Read these off the table that follows.
1) Read off the smallest entry in the last row.
2) Read off the entry directly below 68.
3) Read off the last entry, reading row by row.
4) Read off the entry directly below the largest entry.
5) Read off the 2nd entry on the main diagonal.
6) Read off the top entry of the column that holds the largest entry.
7) Read off the entry directly above the largest entry.
8) Read off the first entry, reading row by row.
31	57	71	84	43	45	51	45	30	46	40	57	48	51
68	57	69	57	90	51	69	48	74	51	61	76	36	83
26	57	73	49	42	48	47	80	30	48	74	37	36	75
33	57	23	86	47	96	76	42	39	95	37	48	33	23
50	57	26	35	39	88	59	81	53	87	74	30	56	41
1) 26
2) 26
3) 41
4) 88
5) 57
6) 45
7) 48
8) 31

B = [[27, 40, 50, 58, 62, 64, 62, 57, 51, 42, 31, 20, 9, -2, -12, -21], [-9, -9, -12, -14, -19, -24, -29, -35, -39, -41, -43, -40, -36, -29, -19, -7], [9, 19, 26, 30, 32, 31, 29, 24, 21, 16, 14, 13, 12, 12, 14, 16], [-56, -55, -52, -47, -40, -32, -24, -14, -4, 5, 14, 22, 30, 36, 41, 45], [-81, -86, -88, -88, -84, -77, -67, -57, -43, -30, -16, -4, 8, 18, 24, 28], [30, 30, 24, 18, 7, -6, -19, -32, -43, -52, -57, -58, -56, -48, -38, -24], [-84, -81, -74, -68, -58, -49, -38, -27, -18, -10, -3, 3, 6, 9, 10, 9], [-27, -19, -13, -8, -3, -2, 0, 2, 2, 3, 5, 7, 11, 15, 22, 29], [1, 1, 2, 2, 3, 4, 6, 7, 9, 11, 15, 19, 24, 31, 38, 46], [-24, -37, -50, -62, -72, -80, -84, -83, -79, -72, -59, -44, -25, -5, 16, 38]]
Read off the entry just right of the largest entry.
62
The maximum -> 64
Read off the entry just right of 40.
50
The entry just left of -80: -72
The entry just left of 8 is -4
The entry just left of the largest entry -> 62
Read off the entry just right of -39.
-41

[[ 91  53  -4  25  37  -9   0]
 [-66   4  -8 -34  26 -16  12]
 [ 14  27   7   3  22   0 -11]
 [-14 -27  -7 -35  21 -14  43]
 [-31  34  11  -7  -3 -11  30]
 [ 34  14  25  29 -45   9  33]
 [ 84   5 -14  13  11 -12  32]
 [-59 -67  24   1 -86  29   7]
 [-68  11   8  -9  -5   4 -22]]
Counting starts at 1.
Which number is the entry in row 1 and column 1?
A: 91
Which number is the entry directly below 21?
A: -3
Which number is the bottom-right entry?
A: -22
Which number is the entry at row 3, column 1?
A: 14
Which number is the entry directly above -27?
A: 27
Which number is the entry directly above the centre entry?
A: -35
The entry at row 2, column 1: -66
Which number is the entry in row 1 and column 3?
A: -4
Which number is the entry in row 1 and column 2?
A: 53
The entry just left of -12: 11
The entry in the bottom-left corner -> -68
The entry directly below the smallest entry: -5
Which number is the entry directly above -3?
A: 21
Which number is the entry directly above 43?
A: -11
Which number is the entry just left of -34?
A: -8
The entry in the top-right corner -> 0
Which number is the entry directly below the centre entry?
A: 29
Which number is the entry just left of 12?
A: -16
The centre entry is -7
The entry at row 3, column 3 -> 7
Which number is the entry directly below 24?
A: 8
The entry just right of -12 is 32
The entry just left of 33 -> 9
The entry just right of -67 is 24
The entry just left of the smallest entry is 1
Which number is the entry just left of the centre entry?
A: 11
